Below is a small trained network, with its code and all its weights. Each question gives an input and a class and asks what happens when units are switched off, that is, made to give their printed mean instead of their output.

import numpy as np


def w(rows, s, z=0):
    codes = np.array(rows[::2]) - 128.0
    scale = np.full(codes.shape[1], s)
    scale[-1] = z or s
    return codes * scale


def f(y):
    return y / 2 * (1 + np.tanh(0.7978845608 * (y + 0.044715 * y**3)))


def log_softmax(a):
    a = a - a.max(-1, keepdims=True)
    return a - np.log(np.exp(a).sum(-1, keepdims=True))


def net(x, mask):
    res = np.array(x, float).reshape(1, 5) / 4 @ E
    y = f(res @ A[0][:, :-1].T + A[0][:, -1])
    res = res + np.where(mask, y, B[0][:, -1]) @ B[0][:, :-1]
    return log_softmax(res[-1] @ U[:, :-1].T + U[:, -1])


A, B = {}, {}
E = w([
[72,60,185,70,82,182],'x0',
[195,91,216,204,172,197],'x1',
[28,141,167,209,137,94],'x2',
[85,175,128,76,254,174],'x3',
[99,66,23,176,137,193],'x4',
],0.0077)
A[0] = w([
[53,192,122,80,243,179,76],'N0',
[52,184,38,41,74,51,76],'N1',
[198,185,74,195,189,30,38],'N2',
[93,50,43,178,171,197,57],'N3',
[155,188,214,94,85,86,84],'N4',
[195,100,198,193,155,181,30],'N5',
[35,135,170,205,142,87,46],'N6',
[2,129,164,203,172,79,73],'N7',
[67,46,196,57,85,163,32],'N8',
[223,98,96,39,145,139,3],'N9',
[94,153,58,74,96,73,88],'N10',
[80,141,70,63,100,72,67],'N11',
[220,129,181,230,174,189,63],'N12',
[34,202,74,98,79,89,80],'N13',
[92,139,65,62,102,76,68],'N14',
[135,103,133,200,20,78,50],'N15',
[80,58,193,31,78,177,52],'N16',
[104,152,121,105,223,130,39],'N17',
[63,87,192,74,78,194,18],'N18',
[187,89,87,188,10,73,131],'N19',
[100,158,119,97,234,134,55],'N20',
[148,83,135,145,64,87,41],'N21',
[78,157,133,97,198,159,32],'N22',
[12,144,163,206,132,82,79],'N23',
[129,101,136,196,29,72,73],'N24',
[103,67,50,163,138,173,12],'N25',
[253,118,79,27,128,162,61],'N26',
[200,199,66,209,155,63,87],'N27',
[117,66,35,211,116,210,106],'N28',
[144,143,202,86,138,68,27],'N29',
[166,175,225,98,130,76,83],'N30',
[182,134,208,176,134,203,67],'N31',
[213,211,70,174,185,68,80],'N32',
[70,141,168,176,134,93,32],'N33',
[157,102,127,171,40,89,19],'N34',
[231,119,84,19,119,166,69],'N35',
[83,193,129,83,240,174,32],'N36',
[94,178,47,39,68,78,74],'N37',
[147,196,201,91,109,85,62],'N38',
[148,172,199,81,135,48,74],'N39',
[159,175,210,95,104,73,64],'N40',
[172,104,125,184,20,80,73],'N41',
[108,101,4,190,89,212,84],'N42',
[175,180,246,101,138,80,69],'N43',
[187,103,191,183,150,205,67],'N44',
],0.0078,0.0056)
B[0] = w([
[189,157,158,20,156,192,235],'N0',
[139,45,179,187,192,114,248],'N1',
[17,51,88,112,48,205,215],'N2',
[144,135,24,95,136,32,197],'N3',
[140,141,29,91,150,55,191],'N4',
[151,25,169,186,179,123,192],'N5',
[221,151,102,187,51,157,177],'N6',
[213,207,113,187,37,169,207],'N7',
[39,57,71,126,66,191,175],'N8',
[215,168,90,164,44,156,172],'N9',
[130,61,170,178,162,117,193],'N10',
[152,26,156,201,191,132,183],'N11',
[118,15,177,192,181,116,230],'N12',
[148,74,159,192,151,122,207],'N13',
[143,59,163,187,172,118,180],'N14',
[188,130,155,56,146,185,199],'N15',
[26,74,78,133,50,178,191],'N16',
[147,104,138,87,129,175,162],'N17',
[75,52,66,130,74,198,161],'N18',
[149,162,215,35,175,184,255],'N19',
[165,104,159,51,135,193,183],'N20',
[136,115,131,89,141,179,148],'N21',
[196,87,120,82,124,195,155],'N22',
[226,219,108,206,40,159,203],'N23',
[174,153,154,71,149,171,201],'N24',
[158,80,39,105,130,66,157],'N25',
[200,241,149,212,25,160,229],'N26',
[1,77,115,98,51,200,231],'N27',
[123,173,33,97,153,37,229],'N28',
[168,86,31,111,121,119,152],'N29',
[136,115,34,116,142,59,203],'N30',
[132,54,147,188,186,121,197],'N31',
[8,81,118,120,51,189,232],'N32',
[200,117,77,153,79,151,140],'N33',
[179,105,118,51,160,215,164],'N34',
[196,228,138,220,30,148,222],'N35',
[190,124,170,39,167,196,206],'N36',
[139,44,177,203,203,113,218],'N37',
[134,106,33,108,131,72,176],'N38',
[118,113,30,116,135,69,188],'N39',
[140,117,40,102,141,79,181],'N40',
[171,152,173,32,175,199,208],'N41',
[140,170,32,90,157,32,226],'N42',
[143,108,47,119,143,67,217],'N43',
[130,29,169,197,190,106,201],'N44',
],0.0079,0.0059)
U = w([
[133,79,170,198,183,111,107],'0',
[163,147,163,30,152,172,115],'1',
[129,142,54,98,136,44,112],'2',
[176,191,136,205,53,144,116],'3',
[9,101,118,119,67,175,115],'4',
[46,208,217,126,161,63,254],'5',
],0.015)

Each question gives the input, the list of numbers given to net, and the class t.
The units are the neurons (one row each of A and B). Each row of codes is followed by its name. A weight is (code - 128) times the scale printed after its matrix; where a second scale follows, it is the last column's (A, B and U).
mask holds one flag per neuron, in row order. A switched-off neuron (its flag False) gives its mean, the last column of its row in B, instead of its output. The means were averaged over made-up inputs and are rounded, as every weight is.
A unit's drop is (log p(t) with every unit on - log p(t) with that unit switched off) / (log p(t) with every unit on - log p(t) with every unit switched off).
The circuit of an input: a set's keep is (log p(t) with only the set's units on - log p(t) with every unit switched off) / (log p(t) with every unit on - log p(t) with every unit switched off). Starting from the 12 units with the biggest drops (on a tie, the unit counted first), units are removed one at a time, each time the one whose removal leaves the highest keep (on an exact tie, the one counted first), for as long as the keep stays at least 0.8.
units of the circuit, in order: the units of the circuit, biggest drop first
top k neurons: the k neurons with the biggest drops, biggest first
drop of u: that unit's drop, to one decimal
input [8,6,-4,-2,0], class 4: units of the circuit, in order => [N16]
input [4,-3,2,-3,-4], class 2: units of the circuit, in order => [N27 N4]
input [-8,1,7,0,-6], class 4: top 2 neurons => [N2 N27]
input [-2,-8,-8,7,4], class 0: top 2 neurons => [N37 N1]
input [-5,-1,5,4,-2], class 3: top 3 neurons => [N7 N23 N6]
input [7,-2,-6,6,1], class 4: top 4 neurons => [N16 N8 N18 N19]
input [7,6,7,-6,-5], class 3: top 2 neurons => [N23 N6]
input [6,-6,-8,5,0], class 3: top 2 neurons => [N35 N26]
input [4,-8,-2,8,-1], class 0: top 2 neurons => [N1 N37]
input [-7,4,7,7,1], class 1: top 2 neurons => [N0 N36]
input [-6,-3,8,2,-6], class 3: top 2 neurons => [N23 N7]
input [8,6,-4,-7,0], class 4: top 2 neurons => [N16 N8]
input [-3,-4,-6,-7,7], class 1: top 2 neurons => [N19 N41]
input [6,-6,5,8,-1], class 1: units of the circuit, in order => [N0]
input [-5,-6,1,8,4], class 1: drop of N36 => 0.1
input [-4,-2,-6,5,-4], class 3: drop of N19 => 0.2
input [-8,-6,-8,8,7], class 1: drop of N20 => 0.8
